Below is a small trained network, with its code and all its weights. Each question gives an input and a target symbol and asks what happens when units are switched off, that is, made to give their printed mean instead of their output.

import numpy as np


def w(rows, s, z=0):
    codes = np.array(rows[::2]) - 128.0
    scale = np.full(codes.shape[1], s)
    scale[-1] = z or s
    return codes * scale


def norm(h):
    return h / np.sqrt((h * h).mean(-1, keepdims=True) + 1e-5)


def f(y):
    return y / 2 * (1 + np.tanh(0.7978845608 * (y + 0.044715 * y**3)))


def softmax(a):
    e = np.exp(a - a.max(-1, keepdims=True))
    return e / e.sum(-1, keepdims=True)


def log_softmax(a):
    a = a - a.max(-1, keepdims=True)
    return a - np.log(np.exp(a).sum(-1, keepdims=True))


def net(x, mask):
    ids = ['ΔΛΠΣΨαγεηθμτω'.index(c) for c in x.split()]
    T = len(ids)
    res = E[ids] + P[:T]
    u = 0
    for l in range(2):
        r = norm(res)
        for j in range(3):
            rows = slice(4 * j, 4 * j + 4)
            q, k, v = (r @ M[l][rows].T for M in (Q, K, V))
            z = softmax(np.where(np.tri(T) > 0, q @ k.T / 4**0.5, -1e9)) @ v
            o = O[l][rows]
            res = res + np.where(mask[u + j], z, o[:, -1]) @ o[:, :-1]
        u += 3
        y = f(norm(res) @ A[l][:, :-1].T + A[l][:, -1])
        res = res + np.where(mask[u : u + 12], y, B[l][:, -1]) @ B[l][:, :-1]
        u += 12
    return log_softmax(norm(res)[-1] @ U[:, :-1].T + U[:, -1])


Q, K, V, O, A, B = {}, {}, {}, {}, {}, {}
E = w([
[104,23,187,171,174],'Δ',
[113,113,169,138,197],'Λ',
[115,167,166,155,197],'Π',
[139,104,153,136,156],'Σ',
[127,91,167,182,106],'Ψ',
[175,117,127,99,188],'α',
[177,120,144,54,219],'γ',
[77,167,178,231,140],'ε',
[75,67,146,193,122],'η',
[122,164,155,90,254],'θ',
[217,75,75,70,147],'μ',
[41,210,192,179,217],'τ',
[194,55,71,127,72],'ω',
],0.0022)
P = w([
[96,183,123,76,104],'0',
[57,15,254,109,118],'1',
[201,158,153,123,153],'2',
[248,92,170,214,243],'3',
[61,14,199,94,123],'4',
[188,148,135,103,154],'5',
[241,97,162,188,247],'6',
[71,18,167,81,120],'7',
[172,144,120,87,148],'8',
[234,103,154,168,243],'9',
[44,14,172,95,121],'10',
],0.0025)
Q[0] = w([
[131,123,146,120,167],'L0H1',
[78,130,112,155,62],'L0H1',
[66,68,119,105,122],'L0H1',
[160,110,77,59,130],'L0H1',
[1,79,130,63,129],'L0H2',
[225,191,166,185,101],'L0H2',
[95,174,108,125,158],'L0H2',
[189,230,147,216,117],'L0H2',
[110,190,184,172,93],'L0H3',
[125,120,117,161,112],'L0H3',
[190,79,201,163,177],'L0H3',
[96,130,162,151,87],'L0H3',
],0.0052)
K[0] = w([
[95,117,145,123,137],'L0H1',
[184,177,139,134,134],'L0H1',
[108,190,134,108,95],'L0H1',
[105,124,92,82,114],'L0H1',
[46,171,102,68,57],'L0H2',
[189,111,180,156,180],'L0H2',
[122,142,126,119,153],'L0H2',
[168,120,164,185,175],'L0H2',
[128,108,172,169,139],'L0H3',
[109,91,107,150,104],'L0H3',
[254,89,132,94,94],'L0H3',
[111,81,141,158,146],'L0H3',
],0.0062)
V[0] = w([
[208,214,150,200,167],'L0H1',
[183,128,55,130,36],'L0H1',
[174,145,112,105,106],'L0H1',
[79,142,141,105,92],'L0H1',
[89,165,191,79,51],'L0H2',
[88,141,248,198,171],'L0H2',
[110,108,124,101,153],'L0H2',
[255,163,108,133,105],'L0H2',
[167,205,240,114,107],'L0H3',
[108,188,79,161,210],'L0H3',
[88,90,104,116,146],'L0H3',
[118,53,99,99,140],'L0H3',
],0.0018)
O[0] = w([
[122,145,241,208,136,125],'L0H1',
[132,189,140,125,137,7],'L0H1',
[117,166,114,172,152,93],'L0H1',
[127,83,56,118,174,118],'L0H1',
[173,122,102,150,146,125],'L0H2',
[91,79,1,115,176,239],'L0H2',
[121,90,120,136,137,142],'L0H2',
[94,152,189,54,50,109],'L0H2',
[133,119,67,51,60,190],'L0H3',
[114,138,161,87,110,104],'L0H3',
[148,97,132,135,153,121],'L0H3',
[160,91,170,184,167,141],'L0H3',
],0.0016,0.0014)
A[0] = w([
[177,88,122,169,2,144],'L0N1',
[136,103,171,51,181,186],'L0N2',
[47,116,225,109,162,95],'L0N3',
[70,220,188,217,150,61],'L0N4',
[89,33,133,241,157,148],'L0N5',
[189,134,58,84,67,111],'L0N6',
[36,103,64,136,88,197],'L0N7',
[199,192,114,109,106,77],'L0N8',
[170,122,158,74,188,132],'L0N9',
[185,100,29,195,18,82],'L0N10',
[114,245,82,88,151,108],'L0N11',
[183,105,225,114,113,255],'L0N12',
],0.0036,0.00087)
B[0] = w([
[63,162,121,158,182,125],'L0N1',
[119,122,125,201,93,210],'L0N2',
[137,83,49,139,83,189],'L0N3',
[196,2,139,93,120,130],'L0N4',
[181,165,81,69,197,254],'L0N5',
[168,119,93,149,73,110],'L0N6',
[163,216,187,116,51,128],'L0N7',
[162,145,72,149,137,111],'L0N8',
[79,132,139,202,111,193],'L0N9',
[33,153,108,170,189,106],'L0N10',
[127,144,208,134,163,108],'L0N11',
[104,162,108,168,182,213],'L0N12',
],0.0035,0.0026)
Q[1] = w([
[155,128,203,194,135],'L1H1',
[2,66,147,156,86],'L1H1',
[239,195,145,228,121],'L1H1',
[122,74,131,127,151],'L1H1',
[42,149,123,157,39],'L1H2',
[100,74,131,122,182],'L1H2',
[197,200,154,211,96],'L1H2',
[202,201,145,181,184],'L1H2',
[185,180,134,149,149],'L1H3',
[109,58,121,119,144],'L1H3',
[136,85,132,165,145],'L1H3',
[98,122,94,145,135],'L1H3',
],0.0081)
K[1] = w([
[146,72,198,225,218],'L1H1',
[33,119,242,161,22],'L1H1',
[188,87,42,242,208],'L1H1',
[125,153,183,111,130],'L1H1',
[107,193,201,172,196],'L1H2',
[61,135,101,72,39],'L1H2',
[161,76,93,255,188],'L1H2',
[123,21,48,177,150],'L1H2',
[160,169,81,189,206],'L1H3',
[121,97,95,86,76],'L1H3',
[120,116,68,125,109],'L1H3',
[88,86,126,98,140],'L1H3',
],0.0065)
V[1] = w([
[112,134,105,70,106],'L1H1',
[165,109,55,84,80],'L1H1',
[208,158,92,104,172],'L1H1',
[160,253,96,142,94],'L1H1',
[31,132,178,82,186],'L1H2',
[186,106,197,63,148],'L1H2',
[210,78,127,144,73],'L1H2',
[184,149,125,148,212],'L1H2',
[88,181,86,140,92],'L1H3',
[169,102,116,155,96],'L1H3',
[136,193,143,217,191],'L1H3',
[53,90,148,122,111],'L1H3',
],0.0044)
O[1] = w([
[109,119,76,152,178,40],'L1H1',
[108,29,54,122,168,8],'L1H1',
[100,109,146,37,154,180],'L1H1',
[190,119,102,101,196,84],'L1H1',
[4,171,161,119,122,220],'L1H2',
[66,52,115,45,61,165],'L1H2',
[184,60,49,99,118,104],'L1H2',
[145,202,142,92,22,124],'L1H2',
[93,64,135,132,76,7],'L1H3',
[94,188,190,132,97,130],'L1H3',
[82,153,45,69,94,172],'L1H3',
[200,104,143,113,112,160],'L1H3',
],0.0033,0.0019)
A[1] = w([
[160,73,122,174,121,117],'L1N1',
[126,132,170,100,171,99],'L1N2',
[72,185,219,217,102,17],'L1N3',
[139,137,143,139,113,85],'L1N4',
[105,91,124,59,165,125],'L1N5',
[63,109,178,126,36,160],'L1N6',
[68,150,103,224,101,85],'L1N7',
[124,151,16,94,114,86],'L1N8',
[104,77,184,148,143,60],'L1N9',
[132,122,3,235,142,3],'L1N10',
[136,88,213,146,107,9],'L1N11',
[53,3,99,195,120,203],'L1N12',
],0.0048,0.0021)
B[1] = w([
[119,192,148,142,94,135],'L1N1',
[91,79,107,110,100,241],'L1N2',
[97,30,73,165,73,249],'L1N3',
[118,122,138,106,151,90],'L1N4',
[143,80,144,131,72,228],'L1N5',
[193,159,177,152,238,189],'L1N6',
[189,107,106,43,154,118],'L1N7',
[155,86,133,181,228,96],'L1N8',
[144,140,73,99,132,172],'L1N9',
[100,109,255,141,196,82],'L1N10',
[130,42,111,92,186,126],'L1N11',
[125,233,97,111,83,242],'L1N12',
],0.0038,0.0012)
U = w([
[108,121,21,91,27,156],'Δ',
[138,57,128,245,69,191],'Λ',
[82,115,253,180,96,65],'Π',
[215,181,144,181,56,242],'Σ',
[35,172,44,203,137,215],'Ψ',
[164,248,105,87,129,163],'α',
[106,199,189,49,115,93],'γ',
[202,64,182,48,76,163],'ε',
[76,98,17,67,208,3],'η',
[38,161,168,107,132,132],'θ',
[255,99,41,127,173,85],'μ',
[91,27,190,128,152,107],'τ',
[167,165,183,222,254,102],'ω',
],0.0089,0.0017)

Each question gives the input, a string of symbols that net reads in full, and the target symbol t.
The units are the heads (4 rows each of Q, K, V and O) and the neurons (one row each of A and B). Each row of codes is followed by its name. A weight is (code - 128) times the scale printed after its matrix; where a second scale follows, it is the last column's (O, A, B and U).
mask holds one flag per unit, layer by layer, with each layer's heads first. A switched-off unit (its flag False) gives its mean, the last column of its rows in O or B, instead of its output. The means were averaged over made-up inputs and are rounded, as every weight is.
A unit's drop is (log p(t) with every unit on - log p(t) with that unit switched off) / (log p(t) with every unit on - log p(t) with every unit switched off).
The circuit of an input: a set's keep is (log p(t) with only the set's units on - log p(t) with every unit switched off) / (log p(t) with every unit on - log p(t) with every unit switched off). Starting from the 12 units with the biggest drops (on a tie, the unit counted first), units are removed one at a time, each time the one whose removal leaves the highest keep (on an exact tie, the one counted first), for as long as the keep stays at least 0.8.
circuit, biggest first: the units of the circuit, biggest drop first
most important unit: the unit with the biggest drop
k most important neurons: the k neurons with the biggest drops, biggest first
top k neurons in layer l: the k neurons of layer l with the biggest drops, biggest first
which heads matter: for each layer, one digit per head in row order, 1 if its drop is at least 0.15 and else 0, layers parted by /
input Σ Ψ Δ τ α μ Ψ Σ Ψ Ψ θ, target μ: 3 most important neurons	(L0N6, L0N5, L0N1)
input Ψ Π ω Π ε ε ε α τ, target τ: 3 most important neurons	(L0N4, L0N11, L0N5)
input Ψ θ Ψ θ Ψ Ψ Ψ θ α Λ Π, target ω: most important unit	L0N5
input Ψ Δ Δ η Σ, target ω: 2 most important neurons	(L0N5, L0N10)
input Ψ Σ γ Π ε γ, target γ: circuit, biggest first	(L0N5, L1H1, L0N9)
input Ψ Δ ω γ ε Ψ γ Δ Ψ Λ ε, target ω: 2 most important neurons	(L0N5, L0N7)
input ε Σ η η α γ, target γ: which heads matter	000 / 111
input Π Δ μ γ ω Π μ ε, target γ: which heads matter	001 / 010
input Ψ Σ μ ε θ μ Ψ ω γ α μ, target ω: 4 most important neurons	(L0N7, L0N5, L0N10, L0N6)
input γ Ψ Λ μ Δ Λ α, target α: which heads matter	000 / 111
input γ Λ γ Σ Σ Σ Ψ ε, target τ: which heads matter	000 / 011
input μ η μ Σ Λ, target Σ: 2 most important neurons	(L0N6, L0N8)
input η Ψ ε Δ α γ ε τ Ψ, target Ψ: which heads matter	000 / 000
input Σ η Ψ η ω, target μ: most important unit	L0N6
input Ψ μ Δ Ψ ω Ψ, target Ψ: 4 most important neurons	(L0N3, L0N1, L1N3, L0N4)
input Σ Δ Σ ω γ ε Ψ Π Ψ Ψ ε, target μ: which heads matter	001 / 110
input η ω Δ ε γ θ μ θ ε Ψ τ, target η: which heads matter	100 / 100
input ω ω Ψ α Ψ, target Λ: 3 most important neurons	(L1N3, L0N10, L0N1)
input θ Ψ γ Σ ω, target Π: top 2 neurons in layer 1	(L1N6, L1N3)
input Δ Λ θ ω Σ, target α: 2 most important neurons	(L1N12, L1N6)
input γ Ψ γ η ε ω Ψ Ψ θ, target θ: 2 most important neurons	(L0N5, L0N3)
input Λ μ ε ω γ γ ω ω, target Ψ: 2 most important neurons	(L0N5, L0N11)
input μ η Ψ γ α, target Σ: most important unit	L0N6
input ε γ Δ Π η Ψ Σ Λ θ Δ α, target Δ: top 3 neurons in layer 0	(L0N4, L0N7, L0N11)
input Π γ τ γ η, target γ: 4 most important neurons	(L0N11, L0N4, L1N12, L0N12)
input θ Ψ γ θ Ψ Π, target Π: which heads matter	000 / 100
input Ψ Π η ε, target η: top neuron in layer 1	(L1N6)
